Below is a small trained network, with its code and all its weights. Each question gives an input and a class and asks what happens when units are switched off, that is, made to give their printed mean instead of their output.

import numpy as np


def w(rows, s, z=0):
    codes = np.array(rows[::2]) - 128.0
    scale = np.full(codes.shape[1], s)
    scale[-1] = z or s
    return codes * scale


def f(y):
    return y / 2 * (1 + np.tanh(0.7978845608 * (y + 0.044715 * y**3)))


def log_softmax(a):
    a = a - a.max(-1, keepdims=True)
    return a - np.log(np.exp(a).sum(-1, keepdims=True))


def net(x, mask):
    res = np.array(x, float).reshape(1, 3) / 4 @ E
    y = f(res @ A[0][:, :-1].T + A[0][:, -1])
    res = res + np.where(mask, y, B[0][:, -1]) @ B[0][:, :-1]
    return log_softmax(res[-1] @ U[:, :-1].T + U[:, -1])


A, B = {}, {}
E = w([
[88,171,143,153,165,254,161],'x0',
[205,215,35,194,119,184,84],'x1',
[221,151,155,66,226,142,79],'x2',
],0.0091)
A[0] = w([
[40,138,98,186,7,45,128,178],'N1',
[45,218,94,73,200,250,233,136],'N2',
[179,167,58,149,39,125,65,170],'N3',
[154,174,195,214,144,117,208,52],'N4',
[186,168,80,185,85,174,110,42],'N5',
[43,162,35,232,54,122,174,161],'N6',
[173,123,88,112,141,117,80,4],'N7',
[159,98,167,164,105,199,195,170],'N8',
[140,163,128,98,165,57,99,229],'N9',
[147,49,145,3,166,135,70,234],'N10',
[128,177,54,145,173,206,164,70],'N11',
[49,68,164,69,78,148,213,103],'N12',
[42,100,190,146,127,94,143,28],'N13',
[105,209,2,170,97,163,72,115],'N14',
[76,66,114,174,94,70,171,185],'N15',
[14,114,149,106,224,81,110,6],'N16',
],0.0068,0.0017)
B[0] = w([
[183,198,112,100,147,239,244,212],'N1',
[132,72,203,103,39,132,205,254],'N2',
[222,84,151,41,189,135,125,199],'N3',
[97,119,143,149,107,128,206,136],'N4',
[108,26,97,155,159,77,69,196],'N5',
[194,150,158,150,186,184,75,227],'N6',
[156,135,182,109,201,141,177,146],'N7',
[174,154,194,97,88,70,102,164],'N8',
[205,222,169,46,111,160,161,162],'N9',
[189,157,99,106,169,176,135,196],'N10',
[208,65,157,28,125,106,119,203],'N11',
[140,86,82,32,195,216,137,209],'N12',
[136,109,41,165,189,158,112,176],'N13',
[136,36,111,120,195,136,99,225],'N14',
[115,138,114,83,124,253,183,185],'N15',
[132,77,40,29,236,99,72,167],'N16',
],0.005,0.0082)
U = w([
[100,35,97,109,177,143,75,142],'0',
[167,108,197,84,37,133,159,247],'1',
[117,189,125,115,164,183,108,199],'2',
[61,158,131,148,3,82,67,131],'3',
[41,123,138,159,84,73,74,7],'4',
],0.0073,0.0018)

Each question gives the input, the list of numbers given to net, and the class t.
The units are the neurons (one row each of A and B). Each row of codes is followed by its name. A weight is (code - 128) times the scale printed after its matrix; where a second scale follows, it is the last column's (A, B and U).
mask holds one flag per neuron, in row order. A switched-off neuron (its flag False) gives its mean, the last column of its row in B, instead of its output. The means were averaged over made-up inputs and are rounded, as every weight is.
A unit's drop is (log p(t) with every unit on - log p(t) with that unit switched off) / (log p(t) with every unit on - log p(t) with every unit switched off).
The circuit of an input: a set's keep is (log p(t) with only the set's units on - log p(t) with every unit switched off) / (log p(t) with every unit on - log p(t) with every unit switched off). Starting from the 12 units with the biggest drops (on a tie, the unit counted first), units are removed one at a time, each time the one whose removal leaves the highest keep (on an exact tie, the one counted first), for as long as the keep stays at least 0.8.
circuit, biggest first: the units of the circuit, biggest drop first
top k neurons: the k neurons with the biggest drops, biggest first
drop of u: that unit's drop, to one decimal
input [-2,8,-6], class 0: circuit, biggest first	N14
input [-3,7,-3], class 0: top 3 neurons	N14; N5; N3
input [-1,3,-6], class 2: circuit, biggest first	N1; N2
input [3,6,1], class 0: top 2 neurons	N14; N5
input [6,2,-1], class 1: circuit, biggest first	N2; N11
input [-3,2,-4], class 2: circuit, biggest first	N2; N1
input [-4,-3,6], class 2: circuit, biggest first	N2; N10; N9
input [-2,-3,6], class 2: circuit, biggest first	N2; N10; N5
input [-1,2,-6], class 2: top 3 neurons	N1; N2; N6
input [1,6,5], class 0: top 3 neurons	N5; N14; N1
input [-6,1,8], class 2: top 3 neurons	N2; N10; N11
input [7,-1,-4], class 1: top 2 neurons	N2; N8
input [-3,-2,-6], class 2: top 2 neurons	N1; N2
input [8,-1,-2], class 1: top neuron	N2
input [2,6,-1], class 0: drop of N5	0.2
input [3,1,-1], class 3: drop of N3	0.1
input [6,2,2], class 1: drop of N11	0.1
